Below are the code and all the weights of a small trained network. Each question names an input and a target symbol and asks about switching units off, where a switched-off unit gives its printed mean instead of its output.

import numpy as np


def w(rows, s, z=0):
    codes = np.array(rows[::2]) - 128.0
    scale = np.full(codes.shape[1], s)
    scale[-1] = z or s
    return codes * scale


def norm(h):
    return h / np.sqrt((h * h).mean(-1, keepdims=True) + 1e-5)


def f(y):
    return np.maximum(y, 0)


def softmax(a):
    e = np.exp(a - a.max(-1, keepdims=True))
    return e / e.sum(-1, keepdims=True)


def log_softmax(a):
    a = a - a.max(-1, keepdims=True)
    return a - np.log(np.exp(a).sum(-1, keepdims=True))


def net(x, mask):
    ids = ['αγδθλμξσφψω'.index(c) for c in x.split()]
    T = len(ids)
    res = E[ids] + P[:T]
    u = 0
    for l in range(3):
        r = norm(res)
        for j in range(2):
            rows = slice(3 * j, 3 * j + 3)
            q, k, v = (r @ M[l][rows].T for M in (Q, K, V))
            z = softmax(np.where(np.tri(T) > 0, q @ k.T / 3**0.5, -1e9)) @ v
            o = O[l][rows]
            res = res + np.where(mask[u + j], z, o[:, -1]) @ o[:, :-1]
        u += 2
        y = f(norm(res) @ A[l][:, :-1].T + A[l][:, -1])
        res = res + np.where(mask[u : u + 8], y, B[l][:, -1]) @ B[l][:, :-1]
        u += 8
    return log_softmax(norm(res)[-1] @ U[:, :-1].T + U[:, -1])


Q, K, V, O, A, B = {}, {}, {}, {}, {}, {}
E = w([
[245,115,54],'α',
[75,74,42],'γ',
[133,84,130],'δ',
[171,78,173],'θ',
[153,180,117],'λ',
[161,163,115],'μ',
[99,7,103],'ξ',
[7,157,102],'σ',
[138,238,109],'φ',
[146,127,41],'ψ',
[146,98,122],'ω',
],0.018)
P = w([
[112,254,84],'0',
[129,94,52],'1',
[141,98,40],'2',
[166,92,60],'3',
[151,93,62],'4',
[162,94,64],'5',
],0.0068)
Q[0] = w([
[150,163,246],'L0H1',
[165,140,108],'L0H1',
[225,137,117],'L0H1',
[108,97,82],'L0H2',
[185,143,107],'L0H2',
[67,110,230],'L0H2',
],0.014)
K[0] = w([
[144,149,131],'L0H1',
[39,148,16],'L0H1',
[123,172,61],'L0H1',
[248,130,110],'L0H2',
[180,71,68],'L0H2',
[173,57,202],'L0H2',
],0.013)
V[0] = w([
[103,156,23],'L0H1',
[117,21,73],'L0H1',
[72,102,139],'L0H1',
[175,186,210],'L0H2',
[61,102,41],'L0H2',
[254,173,148],'L0H2',
],0.0087)
O[0] = w([
[8,111,137,254],'L0H1',
[145,187,115,109],'L0H1',
[132,115,9,87],'L0H1',
[244,190,80,120],'L0H2',
[199,82,87,166],'L0H2',
[159,130,3,201],'L0H2',
],0.0045,0.0068)
A[0] = w([
[157,200,84,132],'L0N1',
[59,118,132,251],'L0N2',
[171,111,136,45],'L0N3',
[183,57,184,207],'L0N4',
[207,80,15,142],'L0N5',
[132,145,74,138],'L0N6',
[111,139,41,48],'L0N7',
[193,72,245,111],'L0N8',
],0.011,0.0028)
B[0] = w([
[77,55,135,226],'L0N1',
[254,150,180,165],'L0N2',
[153,108,101,135],'L0N3',
[56,177,145,158],'L0N4',
[63,137,162,254],'L0N5',
[90,71,156,201],'L0N6',
[62,150,125,208],'L0N7',
[101,184,39,139],'L0N8',
],0.0082,0.009)
Q[1] = w([
[203,78,171],'L1H1',
[131,48,186],'L1H1',
[143,253,38],'L1H1',
[140,226,71],'L1H2',
[72,228,59],'L1H2',
[127,26,151],'L1H2',
],0.016)
K[1] = w([
[11,120,106],'L1H1',
[66,52,106],'L1H1',
[184,192,191],'L1H1',
[149,208,233],'L1H2',
[215,210,148],'L1H2',
[61,45,118],'L1H2',
],0.011)
V[1] = w([
[136,116,148],'L1H1',
[48,131,65],'L1H1',
[128,62,164],'L1H1',
[149,9,122],'L1H2',
[152,103,54],'L1H2',
[76,151,76],'L1H2',
],0.011)
O[1] = w([
[43,142,177,106],'L1H1',
[88,237,146,254],'L1H1',
[43,65,162,91],'L1H1',
[23,89,67,60],'L1H2',
[107,224,1,125],'L1H2',
[205,192,180,230],'L1H2',
],0.0065,0.0086)
A[1] = w([
[75,100,11,133],'L1N1',
[141,189,56,112],'L1N2',
[69,102,30,99],'L1N3',
[58,120,128,165],'L1N4',
[56,172,251,73],'L1N5',
[77,191,233,104],'L1N6',
[116,181,160,113],'L1N7',
[234,78,142,3],'L1N8',
],0.011,0.0037)
B[1] = w([
[92,39,105,207],'L1N1',
[161,159,90,211],'L1N2',
[128,17,106,197],'L1N3',
[254,147,157,202],'L1N4',
[114,170,165,232],'L1N5',
[69,149,189,254],'L1N6',
[77,126,103,210],'L1N7',
[139,67,93,130],'L1N8',
],0.0094,0.0075)
Q[2] = w([
[106,134,189],'L2H1',
[36,214,119],'L2H1',
[65,138,142],'L2H1',
[116,82,249],'L2H2',
[110,164,93],'L2H2',
[91,81,177],'L2H2',
],0.018)
K[2] = w([
[146,208,162],'L2H1',
[174,185,61],'L2H1',
[132,198,101],'L2H1',
[134,2,139],'L2H2',
[108,203,194],'L2H2',
[132,4,72],'L2H2',
],0.016)
V[2] = w([
[50,112,48],'L2H1',
[32,209,131],'L2H1',
[90,228,141],'L2H1',
[33,161,113],'L2H2',
[72,102,44],'L2H2',
[2,99,42],'L2H2',
],0.006)
O[2] = w([
[108,242,99,132],'L2H1',
[53,98,70,247],'L2H1',
[31,74,178,251],'L2H1',
[108,108,2,202],'L2H2',
[90,33,140,91],'L2H2',
[99,96,249,116],'L2H2',
],0.0074,0.0033)
A[2] = w([
[164,111,116,2],'L2N1',
[100,108,138,96],'L2N2',
[90,178,96,138],'L2N3',
[97,144,172,169],'L2N4',
[74,124,96,191],'L2N5',
[135,23,94,152],'L2N6',
[200,142,130,140],'L2N7',
[253,128,133,161],'L2N8',
],0.016,0.0055)
B[2] = w([
[123,158,115,128],'L2N1',
[113,115,136,154],'L2N2',
[160,66,143,254],'L2N3',
[177,97,99,242],'L2N4',
[138,72,101,245],'L2N5',
[144,206,107,220],'L2N6',
[167,63,157,152],'L2N7',
[120,7,161,162],'L2N8',
],0.014,0.007)
U = w([
[83,250,99,153],'α',
[115,126,181,131],'γ',
[132,42,33,103],'δ',
[220,46,174,75],'θ',
[94,158,78,153],'λ',
[121,142,55,189],'μ',
[135,132,161,96],'ξ',
[141,148,166,110],'σ',
[210,196,167,254],'φ',
[105,150,117,65],'ψ',
[95,154,118,87],'ω',
],0.019,0.0064)

Each question gives the input, a string of symbols that net reads in full, and the target symbol t.
The units are the heads (3 rows each of Q, K, V and O) and the neurons (one row each of A and B). Each row of codes is followed by its name. A weight is (code - 128) times the scale printed after its matrix; where a second scale follows, it is the last column's (O, A, B and U).
mask holds one flag per unit, layer by layer, with each layer's heads first. A switched-off unit (its flag False) gives its mean, the last column of its rows in O or B, instead of its output. The means were averaged over made-up inputs and are rounded, as every weight is.
A unit's drop is (log p(t) with every unit on - log p(t) with that unit switched off) / (log p(t) with every unit on - log p(t) with every unit switched off).
The circuit of an input: a set's keep is (log p(t) with only the set's units on - log p(t) with every unit switched off) / (log p(t) with every unit on - log p(t) with every unit switched off). Starting from the 12 units with the biggest drops (on a tie, the unit counted first), units are removed one at a time, each time the one whose removal leaves the highest keep (on an exact tie, the one counted first), for as long as the keep stays at least 0.8.
circuit, biggest first: the units of the circuit, biggest drop first
unit that matters most: the unit with the biggest drop
k most important neurons: the k neurons with the biggest drops, biggest first
k most important neurons of layer l: the k neurons of layer l with the biggest drops, biggest first
heads that matter: for each layer, one digit per head in row order, 1 if its drop is at least 0.15 and else 0, layers parted by /
input δ δ φ σ, target δ: heads that matter : 01 / 01 / 00
input φ φ δ, target γ: unit that matters most : L0N5
input α γ σ, target α: 2 most important neurons of layer 1 : L1N1, L1N3
input θ α α λ φ, target θ: heads that matter : 10 / 00 / 00
input δ λ λ, target θ: 4 most important neurons : L0N2, L1N4, L0N7, L0N1
input φ θ σ, target φ: 2 most important neurons of layer 0 : L0N2, L0N5
input α φ ξ φ θ, target α: 3 most important neurons of layer 0 : L0N4, L0N8, L0N5
input ω φ φ δ, target γ: 3 most important neurons : L0N4, L0N5, L0N1
input δ δ φ α φ, target δ: circuit, biggest first : L0N1, L0N5
input φ α σ, target φ: heads that matter : 00 / 11 / 00
input δ ψ φ α σ, target δ: 2 most important neurons of layer 2 : L2N6, L2N3
input θ ξ σ, target θ: heads that matter : 10 / 01 / 00
input δ δ ω θ α ω, target γ: heads that matter : 10 / 00 / 01
input φ θ φ α φ, target φ: 2 most important neurons : L0N5, L1N1
input θ θ φ λ, target φ: 2 most important neurons of layer 0 : L0N4, L0N7
input α ω λ ξ α, target μ: unit that matters most : L2N6
input γ φ φ θ, target γ: 4 most important neurons : L0N4, L1N6, L2N6, L1N4
input α α θ σ, target α: 4 most important neurons of layer 0 : L0N1, L0N5, L0N2, L0N6
input θ φ λ, target φ: 4 most important neurons of layer 0 : L0N8, L0N7, L0N1, L0N4
input φ λ δ α λ θ, target φ: 3 most important neurons of layer 1 : L1N1, L1N3, L1N4
input φ δ φ ξ θ, target φ: 4 most important neurons : L0N4, L0N8, L0N1, L0N6
input δ δ θ, target δ: 2 most important neurons of layer 0 : L0N5, L0N2
input θ φ φ θ ξ φ, target θ: most important neuron of layer 0 : L0N7
input γ φ λ ω φ, target γ: 2 most important neurons : L0N1, L2N6
input φ α ω φ, target φ: 3 most important neurons of layer 0 : L0N5, L0N1, L0N2
input δ α φ θ α θ, target δ: 3 most important neurons : L0N8, L0N2, L0N5
input γ α φ, target γ: unit that matters most : L0H2
